A =
43	100	127	118	103	123	75	54	71	70	77	85	113
82	102	104	112	95	72	115	93	93	64	84	86	119
106	104	89	109	89	39	142	118	105	59	88	87	124
74	102	109	114	97	82	107	85	88	65	82	86	117
77	102	108	113	96	79	109	88	89	64	83	87	118
73	102	110	113	96	84	107	84	87	66	82	86	117
45	100	127	118	105	123	76	55	71	70	75	86	112
81	102	105	113	95	72	116	93	92	63	84	86	119
93	102	98	111	92	57	128	105	99	62	85	87	121
78	99	105	116	92	72	115	84	94	63	79	86	122
36	100	133	120	106	134	67	45	67	71	75	86	111
Indices start at 1.
row 1 col 1	43
row 1 col 13	113
row 5 col 9	89
row 2 col 3	104
row 9 col 10	62
row 1 col 12	85
row 4 col 5	97
row 11 col 5	106
row 8 col 4	113
row 11 col 2	100
row 7 col 5	105
row 1 col 7	75
row 8 col 6	72
row 11 col 9	67
row 4 col 1	74
row 11 col 4	120
row 11 col 10	71
row 8 col 12	86
row 9 col 9	99
row 7 col 10	70
row 11 col 6	134
row 10 col 7	115
row 7 col 4	118
row 7 col 3	127
row 1 col 11	77
row 10 col 11	79
row 11 col 13	111
row 7 col 11	75
row 11 col 8	45
row 9 col 3	98
row 9 col 6	57
row 9 col 13	121
row 4 col 6	82
row 8 col 10	63
row 8 col 13	119
row 8 col 5	95

grid =
100,100,100,100,100,100,100
130,83,114,116,112,66,49
105,110,94,103,114,113,112
72,76,120,62,97,103,152
96,107,92,107,88,103,90
114,129,83,107,142,140,137
111,124,86,107,135,134,131
78,138,56,135,32,113,46
138,79,118,120,115,57,35
87,89,109,83,98,101,124
101,103,99,100,102,102,102
65,70,124,53,96,104,165
94,110,88,110,82,103,86
94,95,104,92,98,100,111
Indices start at 1.
(1, 1): 100
(3, 3): 94
(10, 5): 98
(7, 1): 111
(6, 7): 137
(13, 1): 94
(13, 6): 103
(1, 3): 100
(2, 4): 116
(5, 7): 90
(6, 3): 83
(9, 1): 138
(11, 7): 102
(7, 4): 107
(12, 1): 65
(6, 2): 129
(13, 4): 110
(6, 6): 140
(1, 6): 100
(3, 2): 110
(14, 5): 98
(14, 7): 111
(10, 3): 109
(1, 4): 100
(11, 6): 102
(14, 3): 104
(14, 4): 92
(12, 4): 53
(2, 1): 130
(8, 1): 78

W =
[[ 77 130  59 113  98]
 [125  67 140  88 102]
 [ 94 126  65 104 100]
 [ 78 101  95 113  98]
 [ 82  63 143 111  99]
 [113 138  51  94 101]
 [115  72 134  93 101]
 [126  91 110  86 102]
 [ 90 126  64 107  99]
 [111  85 118  95 101]]
Indices start at 1.
(1, 1) => 77
(10, 2) => 85
(3, 4) => 104
(6, 1) => 113
(7, 1) => 115
(8, 1) => 126
(10, 4) => 95
(4, 1) => 78
(9, 3) => 64
(3, 1) => 94
(1, 2) => 130
(4, 2) => 101
(4, 5) => 98
(2, 1) => 125
(6, 4) => 94
(5, 4) => 111
(2, 4) => 88

data = [[78, 114, 108, 93, 92], [107, 74, 95, 102, 123], [37, 104, 130, 79, 100], [59, 93, 118, 86, 109], [83, 84, 107, 94, 115], [38, 127, 128, 79, 82]]
Rows and columns are counted from 1.
row 1 col 1 = 78
row 6 col 3 = 128
row 5 col 1 = 83
row 4 col 2 = 93
row 1 col 2 = 114
row 3 col 5 = 100
row 2 col 3 = 95
row 6 col 4 = 79
row 4 col 3 = 118
row 5 col 3 = 107
row 5 col 2 = 84
row 6 col 2 = 127
row 5 col 5 = 115
row 4 col 5 = 109

arr =
117,69,119,120,82
133,52,157,129,84
123,47,159,157,122
126,95,133,123,75
135,61,103,114,112
121,64,105,115,108
122,68,152,122,78
119,75,116,118,113
116,66,166,136,77
147,45,130,150,120
Indices start at 1.
row 1 col 1	117
row 10 col 4	150
row 10 col 3	130
row 5 col 1	135
row 10 col 1	147
row 2 col 4	129
row 4 col 3	133
row 2 col 2	52
row 5 col 4	114
row 8 col 4	118
row 1 col 4	120
row 5 col 3	103
row 9 col 2	66
row 7 col 3	152
row 4 col 4	123
row 9 col 4	136

X =
49,92,100,69,55
100,64,131,78,109
96,138,67,121,89
78,69,125,65,94
57,102,90,87,45
114,63,132,90,110
Rows and columns are counted from 1.
(1, 1): 49
(1, 4): 69
(6, 3): 132
(2, 2): 64
(6, 5): 110
(6, 1): 114

x =
98,97,101,99,97,99,101,99
100,100,100,100,100,100,100,100
59,125,69,100,66,143,120,130
88,92,108,92,87,92,108,92
138,129,71,143,122,118,69,98
106,92,106,97,112,95,98,100
59,77,121,75,56,72,116,68
67,80,118,78,64,77,114,75
134,66,135,81,155,68,81,94
48,131,59,100,56,155,124,139
117,113,87,119,109,107,85,100
98,98,101,99,98,98,102,99
Rows and columns are counted from 1.
(1, 1): 98
(3, 3): 69
(7, 5): 56
(3, 5): 66
(8, 8): 75
(1, 8): 99
(10, 7): 124
(12, 2): 98
(8, 6): 77
(6, 1): 106
(10, 6): 155
(4, 6): 92
(3, 2): 125
(9, 8): 94
(8, 1): 67
(4, 2): 92
(5, 1): 138
(9, 6): 68
(9, 7): 81
(6, 3): 106
(12, 6): 98
(4, 8): 92
(12, 3): 101
(9, 2): 66
(5, 5): 122
(1, 4): 99
(3, 8): 130
(10, 1): 48

a =
86,98,108,73,72,75,93,104,87,79,75,57,83,99,110
121,114,100,100,103,126,132,94,109,103,119,150,107,79,82
95,109,122,68,54,75,120,102,85,75,76,69,81,87,109
105,106,122,122,85,88,121,97,94,109,101,98,101,105,116
100,107,109,75,75,92,115,100,93,83,89,91,89,86,98
91,98,82,48,93,104,86,104,100,71,85,87,87,82,82
106,107,123,120,83,88,122,97,93,108,100,98,100,103,115
127,123,139,138,76,100,162,90,96,118,117,137,107,91,113
110,107,79,69,110,131,109,99,112,87,110,139,101,74,69
108,101,84,105,125,125,98,98,112,107,117,133,110,95,83
118,113,116,120,93,108,135,94,101,111,114,131,107,92,101
Rows and columns are counted from 1.
(1, 1) = 86
(11, 7) = 135
(8, 9) = 96
(9, 5) = 110
(11, 6) = 108
(9, 9) = 112
(3, 9) = 85
(10, 8) = 98
(5, 9) = 93
(5, 8) = 100
(9, 12) = 139
(6, 5) = 93
(3, 12) = 69
(9, 10) = 87
(10, 7) = 98
(3, 13) = 81
(1, 12) = 57
(2, 6) = 126
(5, 7) = 115
(2, 9) = 109
(9, 7) = 109
(9, 15) = 69
(7, 13) = 100
(9, 1) = 110
(11, 10) = 111
(4, 15) = 116
(11, 5) = 93
(5, 15) = 98
(1, 15) = 110
(10, 15) = 83
(3, 5) = 54
(9, 11) = 110
(11, 15) = 101
(2, 1) = 121
(7, 7) = 122
(11, 12) = 131
(3, 15) = 109
(8, 11) = 117

m =
[[ 94  98 100 141  91 133  91  70  75  55 153 115  98 140]
 [ 93  98 100 147  89 138  90  65  70  48 161 118  98 147]
 [105 101 100 144 107  81  91 122 118  53 156  92 101  77]
 [ 95  99 100 103  93 126  99  75  80  95 103 112  99 132]
 [ 95  99 100 147  93 126  90  77  81  49 160 112  99 132]
 [102 101 100 112 103  95  97 108 107  85 115  98 101  94]
 [102 101 100 119 103  95  96 108 107  79 124  98 101  93]
 [ 99 100 100 153  99 107  89  96  96  44 168 103 100 108]
 [108 103 100 150 113  63  90 139 133  48 164  83 102  54]
 [106 102 100 106 109  75  98 126 122  93 108  89 102  69]
 [ 93  98 100  62  89 138 106  65  71 134  52 118  98 147]
 [ 90  97 100 141  84 154  91  49  57  55 152 125  97 166]]
Rows and columns are counted from 1.
row 1 col 1 = 94
row 11 col 8 = 65
row 10 col 8 = 126
row 5 col 11 = 160
row 1 col 10 = 55
row 4 col 13 = 99
row 12 col 9 = 57
row 11 col 10 = 134
row 12 col 11 = 152
row 9 col 10 = 48
row 12 col 1 = 90
row 10 col 7 = 98
row 5 col 10 = 49
row 11 col 4 = 62
row 9 col 4 = 150
row 5 col 2 = 99
row 10 col 14 = 69
row 11 col 12 = 118
row 3 col 12 = 92
row 3 col 14 = 77
row 5 col 1 = 95
row 5 col 3 = 100
row 7 col 6 = 95
row 9 col 1 = 108
row 3 col 2 = 101
row 6 col 7 = 97
row 2 col 11 = 161
row 4 col 3 = 100
row 9 col 11 = 164
row 6 col 12 = 98
row 5 col 12 = 112
row 2 col 12 = 118
row 8 col 7 = 89
row 5 col 13 = 99
